Here is a tiny trained network, its code and every weight. The questions are about switching its units off for an input and a class, where a switched-off unit gives its printed mean instead of its output.

import numpy as np


def w(rows, s, z=0):
    codes = np.array(rows[::2]) - 128.0
    scale = np.full(codes.shape[1], s)
    scale[-1] = z or s
    return codes * scale


def f(y):
    return np.maximum(y, 0)


def log_softmax(a):
    a = a - a.max(-1, keepdims=True)
    return a - np.log(np.exp(a).sum(-1, keepdims=True))


def net(x, mask):
    res = np.array(x, float).reshape(1, 5) / 4 @ E
    y = f(res @ A[0][:, :-1].T + A[0][:, -1])
    res = res + np.where(mask, y, B[0][:, -1]) @ B[0][:, :-1]
    return log_softmax(res[-1] @ U[:, :-1].T + U[:, -1])


A, B = {}, {}
E = w([
[223,136,100],'x0',
[106,172,227],'x1',
[124,124,124],'x2',
[153,2,163],'x3',
[137,137,137],'x4',
],0.0099)
A[0] = w([
[59,100,82,158],'N1',
[113,100,189,93],'N2',
[64,137,169,97],'N3',
[63,185,127,172],'N4',
[145,176,75,166],'N5',
[187,178,114,117],'N6',
[87,170,115,210],'N7',
[96,98,179,131],'N8',
[119,7,188,138],'N9',
[146,76,158,179],'N10',
[233,229,184,222],'N11',
[115,213,175,155],'N12',
[176,134,52,109],'N13',
[118,95,150,105],'N14',
[137,152,129,254],'N15',
[65,110,164,97],'N16',
[108,212,143,179],'N17',
[138,131,84,105],'N18',
[181,91,99,60],'N19',
[104,158,117,188],'N20',
[161,65,139,185],'N21',
[76,224,177,99],'N22',
[145,173,1,106],'N23',
[63,105,77,135],'N24',
[101,163,118,213],'N25',
[190,55,134,106],'N26',
[216,54,170,184],'N27',
[177,147,236,162],'N28',
[16,178,168,116],'N29',
[132,31,97,96],'N30',
],0.013,0.0052)
B[0] = w([
[81,74,103,188],'N1',
[117,180,156,168],'N2',
[128,191,176,180],'N3',
[202,123,94,213],'N4',
[213,39,191,200],'N5',
[159,90,171,176],'N6',
[166,88,21,204],'N7',
[107,146,215,177],'N8',
[121,188,163,255],'N9',
[57,161,148,200],'N10',
[101,61,107,231],'N11',
[138,131,88,208],'N12',
[116,152,181,200],'N13',
[141,146,135,157],'N14',
[119,19,93,193],'N15',
[118,172,181,174],'N16',
[174,127,66,217],'N17',
[172,121,140,160],'N18',
[153,224,118,176],'N19',
[176,93,89,181],'N20',
[55,188,110,214],'N21',
[173,174,87,218],'N22',
[188,64,207,232],'N23',
[109,62,87,180],'N24',
[173,78,69,194],'N25',
[123,254,68,212],'N26',
[76,165,52,245],'N27',
[61,143,126,196],'N28',
[170,170,98,229],'N29',
[109,202,118,215],'N30',
],0.0075,0.0099)
U = w([
[162,70,62,204],'0',
[174,179,65,59],'1',
[10,110,116,219],'2',
[151,194,253,4],'3',
[225,94,191,139],'4',
],0.013,0.0027)

Each question gives the input, the list of numbers given to net, and the class t.
The units are the neurons (one row each of A and B). Each row of codes is followed by its name. A weight is (code - 128) times the scale printed after its matrix; where a second scale follows, it is the last column's (A, B and U).
mask holds one flag per neuron, in row order. A switched-off neuron (its flag False) gives its mean, the last column of its row in B, instead of its output. The means were averaged over made-up inputs and are rounded, as every weight is.
A unit's drop is (log p(t) with every unit on - log p(t) with that unit switched off) / (log p(t) with every unit on - log p(t) with every unit switched off).
The circuit of an input: a set's keep is (log p(t) with only the set's units on - log p(t) with every unit switched off) / (log p(t) with every unit on - log p(t) with every unit switched off). Starting from the 12 units with the biggest drops (on a tie, the unit counted first), units are removed one at a time, each time the one whose removal leaves the highest keep (on an exact tie, the one counted first), for as long as the keep stays at least 0.8.
circuit, biggest first: the units of the circuit, biggest drop first
unit that matters most: the unit with the biggest drop
top k neurons: the k neurons with the biggest drops, biggest first
drop of u: that unit's drop, to one decimal
input [4,-4,-7,5,-8], class 1: top 2 neurons	(N26 N19)
input [6,-1,0,6,0], class 1: circuit, biggest first	(N26)
input [8,1,-3,-8,5], class 0: circuit, biggest first	(N11 N15)
input [-4,7,7,0,1], class 1: top 3 neurons	(N22 N29 N23)
input [-2,4,4,6,-8], class 3: circuit, biggest first	(N9 N8)
input [-2,1,5,3,5], class 3: top 2 neurons	(N11 N7)
input [-3,2,-4,1,5], class 3: circuit, biggest first	(N27 N8)
input [0,1,0,8,-5], class 3: top 2 neurons	(N9 N11)
input [5,-6,2,0,-1], class 4: top 2 neurons	(N23 N5)
input [0,5,-8,7,-5], class 3: top 3 neurons	(N9 N8 N11)
input [7,0,-2,7,1], class 1: drop of N27	0.1
input [1,2,-4,-1,-2], class 0: drop of N26	0.1
input [-1,1,1,4,0], class 3: drop of N8	0.2
input [1,-7,8,-1,-5], class 4: unit that matters most	N23
input [5,1,4,-5,-3], class 0: drop of N5	-0.1
input [1,7,3,4,-6], class 2: top 2 neurons	(N28 N23)
